Below are the code and all the weights of a small trained network. Each question names an input and a target symbol and asks about switching units off, where a switched-off unit gives its printed mean instead of its output.

import numpy as np


def w(rows, s, z=0):
    codes = np.array(rows[::2]) - 128.0
    scale = np.full(codes.shape[1], s)
    scale[-1] = z or s
    return codes * scale


def norm(h):
    return h / np.sqrt((h * h).mean(-1, keepdims=True) + 1e-5)


def f(y):
    return np.maximum(y, 0)


def softmax(a):
    e = np.exp(a - a.max(-1, keepdims=True))
    return e / e.sum(-1, keepdims=True)


def log_softmax(a):
    a = a - a.max(-1, keepdims=True)
    return a - np.log(np.exp(a).sum(-1, keepdims=True))


def net(x, mask):
    ids = ['αγδεζθλμξπστφψω'.index(c) for c in x.split()]
    T = len(ids)
    res = E[ids] + P[:T]
    q, k, v = (norm(res) @ M[0].T for M in (Q, K, V))
    z = softmax(np.where(np.tri(T) > 0, q @ k.T / 4**0.5, -1e9)) @ v
    res = res + np.where(mask[0], z, O[0][:, -1]) @ O[0][:, :-1]
    y = f(norm(res) @ A[0][:, :-1].T + A[0][:, -1])
    res = res + np.where(mask[1:13], y, B[0][:, -1]) @ B[0][:, :-1]
    return log_softmax(norm(res)[-1] @ U[:, :-1].T + U[:, -1])


Q, K, V, O, A, B = {}, {}, {}, {}, {}, {}
E = w([
[141,175,167],'α',
[143,118,176],'γ',
[149,92,104],'δ',
[137,207,180],'ε',
[138,180,173],'ζ',
[79,68,249],'θ',
[156,140,89],'λ',
[67,18,146],'μ',
[82,62,234],'ξ',
[146,110,111],'π',
[158,80,129],'σ',
[32,53,184],'τ',
[145,117,180],'φ',
[21,88,223],'ψ',
[40,35,208],'ω',
],0.011)
P = w([
[38,123,98],'0',
[229,187,158],'1',
[109,189,239],'2',
[111,97,103],'3',
[235,167,159],'4',
[3,199,181],'5',
[112,96,98],'6',
[94,26,255],'7',
],0.0092)
Q[0] = w([
[247,191,157],'H0',
[21,102,182],'H0',
[169,80,227],'H0',
[95,130,156],'H0',
],0.014)
K[0] = w([
[30,190,87],'H0',
[243,122,247],'H0',
[86,124,216],'H0',
[170,138,176],'H0',
],0.015)
V[0] = w([
[129,156,85],'H0',
[99,254,99],'H0',
[123,146,183],'H0',
[142,98,90],'H0',
],0.01)
O[0] = w([
[131,168,97,63],'H0',
[8,243,52,3],'H0',
[87,76,160,167],'H0',
[185,136,119,113],'H0',
],0.011,0.0039)
A[0] = w([
[90,165,142,174],'N0',
[89,80,176,169],'N1',
[93,99,128,84],'N2',
[160,170,140,3],'N3',
[79,63,81,119],'N4',
[70,133,249,218],'N5',
[156,183,169,129],'N6',
[208,145,169,77],'N7',
[81,16,41,129],'N8',
[10,59,93,142],'N9',
[41,19,143,169],'N10',
[97,87,130,133],'N11',
],0.012,0.0044)
B[0] = w([
[195,144,89,151],'N0',
[85,193,80,219],'N1',
[137,98,148,142],'N2',
[85,155,172,130],'N3',
[166,86,124,149],'N4',
[58,42,107,255],'N5',
[172,100,153,146],'N6',
[34,141,125,178],'N7',
[166,62,52,170],'N8',
[52,58,157,180],'N9',
[183,253,213,242],'N10',
[155,141,170,165],'N11',
],0.024,0.0097)
U = w([
[112,121,144,36],'α',
[253,220,174,252],'γ',
[111,168,39,191],'δ',
[72,241,181,136],'ε',
[100,108,93,136],'ζ',
[98,132,71,162],'θ',
[132,77,178,10],'λ',
[118,104,140,18],'μ',
[101,116,121,202],'ξ',
[202,2,243,190],'π',
[88,93,116,81],'σ',
[127,5,51,185],'τ',
[150,25,83,206],'φ',
[113,156,195,93],'ψ',
[127,114,144,37],'ω',
],0.0085,0.0032)

Each question gives the input, a string of symbols that net reads in full, and the target symbol t.
The units are the heads (4 rows each of Q, K, V and O) and the neurons (one row each of A and B). Each row of codes is followed by its name. A weight is (code - 128) times the scale printed after its matrix; where a second scale follows, it is the last column's (O, A, B and U).
mask holds one flag per unit, heads first, then neurons. A switched-off unit (its flag False) gives its mean, the last column of its rows in O or B, instead of its output. The means were averaged over made-up inputs and are rounded, as every weight is.
A unit's drop is (log p(t) with every unit on - log p(t) with that unit switched off) / (log p(t) with every unit on - log p(t) with every unit switched off).
The circuit of an input: a set's keep is (log p(t) with only the set's units on - log p(t) with every unit switched off) / (log p(t) with every unit on - log p(t) with every unit switched off). Starting from the 12 units with the biggest drops (on a tie, the unit counted first), units are removed one at a time, each time the one whose removal leaves the highest keep (on an exact tie, the one counted first), for as long as the keep stays at least 0.8.
circuit, biggest first: the units of the circuit, biggest drop first
k most important neurons: the k neurons with the biggest drops, biggest first
drop when u is switched off: that unit's drop, to one decimal
input λ σ σ σ δ, target γ: 2 most important neurons -> N5, N1
input π ζ ζ σ σ σ μ, target π: 3 most important neurons -> N8, N10, N9
input π σ σ σ τ ε μ, target π: circuit, biggest first -> N10, N8, N9, N7
input σ σ δ λ α, target π: circuit, biggest first -> N10, H0, N5
input γ μ σ σ, target π: 2 most important neurons -> N8, N0
input λ ζ δ σ, target γ: 2 most important neurons -> N5, N10
input θ π ε π, target τ: 2 most important neurons -> N10, N1
input σ ζ ξ σ λ, target π: 2 most important neurons -> N1, N10
input ξ μ θ π, target π: 4 most important neurons -> N1, N10, N5, N0
input α ψ π π σ ω π, target τ: 3 most important neurons -> N10, N1, N7
input λ π σ σ, target γ: 2 most important neurons -> N5, N9
input λ σ λ ξ ζ, target γ: 3 most important neurons -> N5, N1, N6
input σ μ π π, target π: drop when N11 is switched off -> -0.3
input π σ σ ζ δ, target ε: drop when N9 is switched off -> 0.8
input λ δ σ σ π, target γ: drop when N3 is switched off -> 0.0
